Below is a small trained network, with its code and all its weights. Each question gives an input and a target symbol and asks what happens when units are switched off, that is, made to give their printed mean instead of their output.

import numpy as np


def w(rows, s, z=0):
    codes = np.array(rows[::2]) - 128.0
    scale = np.full(codes.shape[1], s)
    scale[-1] = z or s
    return codes * scale


def norm(h):
    return h / np.sqrt((h * h).mean(-1, keepdims=True) + 1e-5)


def f(y):
    return y / 2 * (1 + np.tanh(0.7978845608 * (y + 0.044715 * y**3)))


def softmax(a):
    e = np.exp(a - a.max(-1, keepdims=True))
    return e / e.sum(-1, keepdims=True)


def log_softmax(a):
    a = a - a.max(-1, keepdims=True)
    return a - np.log(np.exp(a).sum(-1, keepdims=True))


def net(x, mask):
    ids = ['βγδεθλμξστφω'.index(c) for c in x.split()]
    T = len(ids)
    res = E[ids] + P[:T]
    q, k, v = (norm(res) @ M[0].T for M in (Q, K, V))
    z = softmax(np.where(np.tri(T) > 0, q @ k.T / 3**0.5, -1e9)) @ v
    res = res + np.where(mask[0], z, O[0][:, -1]) @ O[0][:, :-1]
    y = f(norm(res) @ A[0][:, :-1].T + A[0][:, -1])
    res = res + np.where(mask[1:25], y, B[0][:, -1]) @ B[0][:, :-1]
    return log_softmax(norm(res)[-1] @ U[:, :-1].T + U[:, -1])


Q, K, V, O, A, B = {}, {}, {}, {}, {}, {}
E = w([
[134,166,182,161],'β',
[110,164,118,57],'γ',
[112,125,129,31],'δ',
[209,236,151,97],'ε',
[133,49,82,203],'θ',
[192,170,82,120],'λ',
[177,118,222,145],'μ',
[51,221,203,145],'ξ',
[109,114,136,32],'σ',
[115,133,133,73],'τ',
[214,122,250,153],'φ',
[108,175,156,102],'ω',
],0.016)
P = w([
[139,60,254,143],'0',
[154,101,194,121],'1',
[139,118,168,127],'2',
[136,124,153,127],'3',
[136,130,142,127],'4',
[134,136,136,131],'5',
[130,140,127,131],'6',
[128,143,121,134],'7',
[124,146,117,136],'8',
[121,149,111,135],'9',
],0.0061)
Q[0] = w([
[88,127,237,74],'h1',
[157,72,187,222],'h1',
[224,206,255,59],'h1',
],0.0078)
K[0] = w([
[2,90,137,113],'h1',
[186,167,212,122],'h1',
[91,32,116,233],'h1',
],0.009)
V[0] = w([
[58,196,227,30],'h1',
[164,118,161,2],'h1',
[58,71,139,100],'h1',
],0.006)
O[0] = w([
[194,161,86,1,254],'h1',
[94,88,142,86,202],'h1',
[197,131,65,140,80],'h1',
],0.0088,0.0038)
A[0] = w([
[107,86,123,158,142],'n1',
[79,192,137,153,163],'n2',
[117,140,181,135,115],'n3',
[140,114,147,119,144],'n4',
[118,101,123,124,73],'n5',
[102,126,118,146,104],'n6',
[173,69,164,100,255],'n7',
[69,29,77,156,63],'n8',
[113,129,123,132,181],'n9',
[176,130,146,127,154],'n10',
[142,122,134,136,95],'n11',
[145,58,152,40,168],'n12',
[119,143,152,114,107],'n13',
[154,116,73,129,101],'n14',
[23,80,191,91,155],'n15',
[139,141,173,73,147],'n16',
[45,131,123,81,161],'n17',
[112,90,53,221,161],'n18',
[67,158,135,108,140],'n19',
[95,3,50,119,146],'n20',
[137,4,166,56,138],'n21',
[119,110,142,107,139],'n22',
[151,63,193,149,61],'n23',
[124,133,148,130,85],'n24',
],0.014,0.0039)
B[0] = w([
[113,139,156,96,124],'n1',
[79,96,140,102,186],'n2',
[190,167,120,145,164],'n3',
[134,125,134,112,145],'n4',
[140,123,133,138,113],'n5',
[110,116,127,99,115],'n6',
[104,39,144,118,212],'n7',
[237,54,115,231,141],'n8',
[115,112,132,126,134],'n9',
[136,110,99,125,182],'n10',
[141,131,111,133,122],'n11',
[163,120,215,103,230],'n12',
[141,128,113,127,153],'n13',
[127,76,148,155,129],'n14',
[227,92,224,126,174],'n15',
[142,149,87,108,254],'n16',
[145,110,72,181,173],'n17',
[176,87,35,49,151],'n18',
[101,83,105,146,161],'n19',
[80,141,6,200,152],'n20',
[83,211,63,197,202],'n21',
[146,126,138,142,141],'n22',
[70,145,52,97,149],'n23',
[145,142,128,129,128],'n24',
],0.016,0.0076)
U = w([
[61,205,101,97,154],'β',
[127,60,149,115,26],'γ',
[187,75,163,172,62],'δ',
[170,199,146,198,90],'ε',
[175,78,43,208,96],'θ',
[187,157,1,92,149],'λ',
[53,97,116,89,104],'μ',
[116,121,236,159,119],'ξ',
[196,96,154,194,72],'σ',
[243,86,229,45,175],'τ',
[119,68,133,182,254],'φ',
[108,70,177,95,15],'ω',
],0.0098,0.0052)

Each question gives the input, a string of symbols that net reads in full, and the target symbol t.
The units are the heads (3 rows each of Q, K, V and O) and the neurons (one row each of A and B). Each row of codes is followed by its name. A weight is (code - 128) times the scale printed after its matrix; where a second scale follows, it is the last column's (O, A, B and U).
mask holds one flag per unit, heads first, then neurons. A switched-off unit (its flag False) gives its mean, the last column of its rows in O or B, instead of its output. The means were averaged over made-up inputs and are rounded, as every weight is.
A unit's drop is (log p(t) with every unit on - log p(t) with that unit switched off) / (log p(t) with every unit on - log p(t) with every unit switched off).
The circuit of an input: a set's keep is (log p(t) with only the set's units on - log p(t) with every unit switched off) / (log p(t) with every unit on - log p(t) with every unit switched off). Starting from the 12 units with the biggest drops (on a tie, the unit counted first), units are removed one at a time, each time the one whose removal leaves the highest keep (on an exact tie, the one counted first), for as long as the keep stays at least 0.8.
circuit, biggest first: the units of the circuit, biggest drop first
top k neurons: the k neurons with the biggest drops, biggest first
drop of u: that unit's drop, to one decimal
input θ ξ τ ε σ ξ λ ξ ξ, target ξ: circuit, biggest first => n15; h1; n18
input γ ξ ε σ ξ λ, target τ: top 3 neurons => n21; n20; n17
input δ ε λ μ ω φ λ σ λ φ, target λ: circuit, biggest first => n23
input γ ξ λ ξ, target λ: top 2 neurons => n12; n17
input φ δ ξ, target τ: top 3 neurons => n21; n15; n2
input λ γ λ λ ε τ λ λ, target μ: top 3 neurons => n2; n12; n15
input γ λ ε ξ σ ε θ ξ β μ, target μ: top 4 neurons => n23; n12; n15; n8
input ε β ξ, target τ: top 4 neurons => n21; n15; n20; n23
input β λ λ ω ξ τ δ θ μ φ, target φ: top 2 neurons => n12; n7
input λ λ γ λ, target β: circuit, biggest first => h1; n7; n2; n17
input θ δ μ μ β μ, target μ: top 3 neurons => n23; n12; n8
input μ λ τ ξ τ λ β μ, target λ: top 2 neurons => n23; n21
input γ λ σ λ ε δ ε λ ξ λ, target μ: top 4 neurons => n12; n15; n21; n2
input β σ τ φ μ λ ξ λ ε ω, target τ: circuit, biggest first => n21
input λ τ λ β λ β λ γ, target τ: top 3 neurons => n12; n15; n20
input β θ β β β, target β: drop of n23 => 0.2
input β ε φ φ ξ β, target λ: drop of n16 => 0.2
input ξ ε β λ λ β, target λ: drop of n16 => 0.3
